Below are the code and all the weights of a small trained network. Each question names an input and a target symbol and asks about switching units off, where a switched-off unit gives its printed mean instead of its output.

import numpy as np


def w(rows, s, z=0):
    codes = np.array(rows[::2]) - 128.0
    scale = np.full(codes.shape[1], s)
    scale[-1] = z or s
    return codes * scale


def f(y):
    return np.maximum(y, 0)


def softmax(a):
    e = np.exp(a - a.max(-1, keepdims=True))
    return e / e.sum(-1, keepdims=True)


def log_softmax(a):
    a = a - a.max(-1, keepdims=True)
    return a - np.log(np.exp(a).sum(-1, keepdims=True))


def net(x, mask):
    ids = ['ΓΠαεζηθφ'.index(c) for c in x.split()]
    T = len(ids)
    res = E[ids] + P[:T]
    q, k, v = (res @ M[0].T for M in (Q, K, V))
    z = softmax(np.where(np.tri(T) > 0, q @ k.T / 4**0.5, -1e9)) @ v
    res = res + np.where(mask[0], z, O[0][:, -1]) @ O[0][:, :-1]
    y = f(res @ A[0][:, :-1].T + A[0][:, -1])
    res = res + np.where(mask[1:25], y, B[0][:, -1]) @ B[0][:, :-1]
    return log_softmax(res[-1] @ U[:, :-1].T + U[:, -1])


Q, K, V, O, A, B = {}, {}, {}, {}, {}, {}
E = w([
[39,39,179,207,189,93,195,6],'Γ',
[20,165,64,184,172,93,83,88],'Π',
[158,86,211,161,181,220,120,175],'α',
[209,34,117,172,103,68,98,138],'ε',
[174,198,189,99,150,138,48,23],'ζ',
[69,86,135,78,94,110,109,17],'η',
[165,178,124,174,91,121,205,187],'θ',
[25,108,169,129,138,198,200,98],'φ',
],0.015)
P = w([
[51,170,245,107,25,107,48,189],'0',
[108,107,184,86,100,144,73,122],'1',
[141,142,155,205,13,167,113,106],'2',
[192,131,46,153,107,224,130,46],'3',
[127,144,186,83,189,1,154,202],'4',
[164,123,75,90,205,87,161,134],'5',
[176,119,107,197,98,147,135,117],'6',
],0.01)
Q[0] = w([
[191,41,54,174,96,181,124,109],'h0',
[91,111,184,224,27,138,60,90],'h0',
[179,105,5,91,230,149,153,64],'h0',
[173,151,27,201,83,247,140,60],'h0',
],0.011)
K[0] = w([
[115,171,132,44,242,100,168,123],'h0',
[71,149,221,87,117,58,139,203],'h0',
[163,122,54,81,187,171,189,123],'h0',
[149,88,114,1,246,35,150,183],'h0',
],0.012)
V[0] = w([
[190,213,118,156,103,99,53,153],'h0',
[143,147,214,45,137,185,167,139],'h0',
[92,254,142,209,130,131,186,152],'h0',
[203,105,131,226,100,138,179,174],'h0',
],0.0084)
O[0] = w([
[127,129,44,190,157,138,71,107,95],'h0',
[89,65,52,2,199,72,144,173,254],'h0',
[184,145,66,84,164,194,164,66,108],'h0',
[112,77,65,141,54,204,117,106,190],'h0',
],0.0096,0.00057)
A[0] = w([
[186,91,114,84,121,136,89,139,57],'n0',
[158,167,141,124,132,67,48,72,63],'n1',
[47,182,65,136,185,118,96,141,203],'n2',
[152,186,136,159,34,93,129,166,26],'n3',
[115,75,150,73,92,112,102,99,171],'n4',
[67,50,84,170,150,111,173,233,18],'n5',
[116,139,117,90,150,101,129,29,3],'n6',
[122,40,153,186,162,123,199,81,24],'n7',
[22,186,165,121,141,206,149,134,47],'n8',
[179,174,158,86,201,64,205,159,158],'n9',
[123,107,72,140,143,160,169,73,51],'n10',
[200,133,116,80,35,110,178,139,19],'n11',
[136,134,78,135,136,197,161,120,2],'n12',
[153,198,111,143,139,170,28,192,125],'n13',
[102,127,203,172,186,120,89,199,17],'n14',
[62,163,95,104,68,50,104,29,54],'n15',
[68,161,109,89,79,147,22,98,28],'n16',
[116,72,84,85,37,114,152,87,115],'n17',
[121,99,193,105,101,89,162,221,51],'n18',
[113,102,92,67,124,119,24,144,70],'n19',
[99,201,210,134,153,146,162,133,70],'n20',
[124,151,97,1,105,115,142,180,117],'n21',
[112,193,112,33,106,200,61,168,42],'n22',
[47,113,140,178,135,155,174,140,170],'n23',
],0.009,0.0057)
B[0] = w([
[115,160,78,162,65,130,141,92,162],'n0',
[102,146,144,241,135,123,175,123,184],'n1',
[156,70,174,1,121,121,164,153,202],'n2',
[100,140,88,79,129,69,175,120,183],'n3',
[82,167,125,217,115,158,122,67,219],'n4',
[120,210,191,175,170,170,229,119,170],'n5',
[84,174,130,81,140,142,168,200,164],'n6',
[123,207,85,94,143,120,45,206,184],'n7',
[208,107,193,87,161,66,136,77,171],'n8',
[125,113,79,97,68,78,71,115,254],'n9',
[115,142,164,135,149,125,46,178,180],'n10',
[75,97,188,119,162,110,78,79,165],'n11',
[139,73,173,87,154,89,97,151,163],'n12',
[208,70,15,99,64,131,60,104,182],'n13',
[128,122,81,198,228,206,132,154,178],'n14',
[152,117,89,133,247,109,196,247,193],'n15',
[208,128,153,149,187,114,190,62,172],'n16',
[78,127,165,155,84,182,158,181,206],'n17',
[37,135,140,170,74,195,75,144,213],'n18',
[170,75,166,224,145,160,169,88,175],'n19',
[137,162,97,40,160,143,111,165,197],'n20',
[174,168,70,183,80,155,164,115,207],'n21',
[132,205,135,61,151,181,81,167,151],'n22',
[112,71,132,117,91,72,88,74,217],'n23',
],0.0077,0.008)
U = w([
[74,186,133,153,143,101,32,165,3],'Γ',
[141,81,118,202,77,101,82,77,203],'Π',
[155,118,89,124,115,236,58,171,108],'α',
[205,253,121,160,153,128,91,78,118],'ε',
[212,94,109,112,147,61,122,160,155],'ζ',
[89,187,136,188,136,184,202,147,107],'η',
[132,183,14,92,32,136,105,149,141],'θ',
[146,126,243,76,70,129,90,99,199],'φ',
],0.0061,0.003)

Each question gives the input, a string of symbols that net reads in full, and the target symbol t.
The units are the heads (4 rows each of Q, K, V and O) and the neurons (one row each of A and B). Each row of codes is followed by its name. A weight is (code - 128) times the scale printed after its matrix; where a second scale follows, it is the last column's (O, A, B and U).
mask holds one flag per unit, heads first, then neurons. A switched-off unit (its flag False) gives its mean, the last column of its rows in O or B, instead of its output. The means were averaged over made-up inputs and are rounded, as every weight is.
A unit's drop is (log p(t) with every unit on - log p(t) with that unit switched off) / (log p(t) with every unit on - log p(t) with every unit switched off).
The circuit of an input: a set's keep is (log p(t) with only the set's units on - log p(t) with every unit switched off) / (log p(t) with every unit on - log p(t) with every unit switched off). Starting from the 12 units with the biggest drops (on a tie, the unit counted first), units are removed one at a time, each time the one whose removal leaves the highest keep (on an exact tie, the one counted first), for as long as the keep stays at least 0.8.
units of the circuit, in order: the units of the circuit, biggest drop first
unit that matters most: the unit with the biggest drop
top k neurons: the k neurons with the biggest drops, biggest first
drop of u: that unit's drop, to one decimal
input η ε Γ Π ζ θ φ, target φ: unit that matters most	n2
input ζ η ε, target ζ: top 3 neurons	(n18; n4; n2)
input ε ε ε φ α, target Π: units of the circuit, in order	(h0; n23)
input ε ε Π η ζ α, target Γ: units of the circuit, in order	(h0; n18)
input θ ζ ε α, target ζ: units of the circuit, in order	(h0; n18)
input η θ α Π ζ φ, target ε: units of the circuit, in order	(h0; n8)
input ε ε Π ε α α Π, target η: top 3 neurons	(n5; n9; n13)
input ζ Π φ, target ζ: units of the circuit, in order	(h0; n2)
input Π η Γ ζ φ, target φ: units of the circuit, in order	(h0; n8)
input φ Π φ, target θ: top 2 neurons	(n21; n9)
input α θ φ η φ Π α, target θ: top 2 neurons	(n9; n21)
input θ ε θ ε Π, target ζ: top 2 neurons	(n2; n12)
input ε η Γ, target Γ: top 2 neurons	(n7; n15)
input θ θ θ η Γ η ε, target φ: units of the circuit, in order	(h0)
input θ ε θ ζ ε Π ζ, target Π: drop of h0	0.9
input Π φ Γ ε Γ, target φ: drop of h0	1.6
input α α η φ φ Γ ε, target θ: drop of h0	1.0
input θ φ Π ε, target θ: top 3 neurons	(n9; n21; n0)
